After every row comes one of two labels: whether the row has a hidden trait. Each part has its own trait and labels.
-10  6  38  -1  31  11  6  5  15  20  -11  17  -6  10  9  -26  -30  25  3  -2  -7  14  -5  -2  -5  7  -28  0  12  -14  -23  -21  22  3  41  -16  87  -11  12  1  48  45  -10  -43  -3  27  5  -19  -26  -15  -64  -23  4  -4  17  7  -19  8  -27  22  -7  -9  7  -11  1  -64  -2  -25  -2 -> Y
-8  -3  45  0  24  8  5  10  18  16  -15  20  3  7  4  -26  -27  9  5  -2  -10  11  -8  -4  -2  5  -16  -8  11  -13  -28  -29  21  -1  39  -3  83  -12  13  8  47  42  -9  -38  -5  30  6  -18  -26  -8  -48  -23  2  -7  18  7  -15  11  -29  25  -15  -6  8  -6  0  -73  -2  -25  -2 -> Y
0  -5  3  -5  -20  5  6  -29  -12  -39  -62  -21  -9  17  6  -30  -4  0  -8  -1  1  20  6  68  -6  -18  43  38  -9  -22  6  83  14  39  23  -28  -13  -21  -7  5  -37  -15  -2  11  1  -3  -8  15  -2  1  -65  19  1  -49  22  1  -5  7  -32  -10  24  -4  12  -16  3  -35  -5  -1  -10 -> L
16  29  57  12  -48  -7  1  -33  -4  -13  9  -56  -14  -6  29  -29  -1  37  14  -2  10  23  8  -6  3  -2  20  -6  -11  -12  27  -25  16  6  63  24  -26  -1  8  -5  12  43  -5  -12  1  1  8  2  9  -22  56  -7  3  -7  34  0  14  -14  -4  0  -16  7  -7  -37  -2  25  0  7  19 -> Y
21  35  13  11  -54  -2  -5  -23  2  -16  -11  -53  -17  7  20  -49  -1  36  14  -1  11  32  -5  13  4  -13  12  15  -10  -14  22  -13  19  -11  24  28  -7  9  7  -4  15  50  0  -6  1  9  7  11  7  -6  32  -12  7  0  35  0  13  -17  -3  -11  -14  12  -9  -33  -3  46  0  1  15 -> Y
-20  -4  95  0  36  6  9  14  7  9  -1  32  3  14  8  -18  -28  -9  0  -2  -10  6  -8  -8  -14  7  -42  6  11  -16  -10  -21  11  4  123  -29  63  -18  4  -1  28  58  -10  -35  -7  20  4  -20  -24  -22  -43  -12  5  8  20  8  -4  14  -34  39  -4  -9  10  -8  1  -68  -1  -20  5 -> Y
-2  -8  11  -6  -23  9  9  -33  -13  -53  -79  -24  -29  26  10  6  -4  11  -8  -3  2  25  16  77  -11  -18  24  41  -9  -24  6  101  5  56  36  -52  8  -21  -8  -6  -28  7  -6  -5  4  -2  -10  20  4  -5  -106  29  6  -61  31  2  -17  9  -42  -13  17  -13  11  -22  4  -25  -9  5  -9 -> L
12  27  32  14  -41  -1  -4  -18  -9  -9  9  -40  10  -3  12  -52  2  -2  14  1  8  24  -18  -5  2  -12  7  23  -9  -7  41  -15  11  -32  53  51  -53  7  5  2  -10  44  6  7  -8  3  7  1  3  -8  77  -15  4  22  27  -2  46  -14  3  12  -7  16  -10  -28  -4  36  6  -1  18 -> Y
7  -3  -41  -1  -35  16  0  -34  1  -27  -74  -46  -7  6  -2  -46  -3  14  -3  -2  5  30  1  68  6  -16  81  26  -9  -24  -24  73  25  18  -43  -3  16  -23  4  11  -30  -46  3  -1  6  11  -7  7  -11  13  -96  -2  -7  -52  32  -4  -20  4  -7  -14  14  3  2  -15  5  -16  -4  -10  -18 -> L
-8  2  36  0  27  10  3  5  17  16  -16  14  1  7  3  -33  -31  12  5  -1  -5  13  -7  -7  -2  8  -1  -10  12  -15  -30  -29  26  -12  48  5  84  -13  13  7  47  37  -6  -44  -4  29  6  -15  -26  -10  -61  -25  0  -11  14  6  -18  9  -17  24  -15  -6  7  -9  1  -68  -1  -25  -5 -> Y
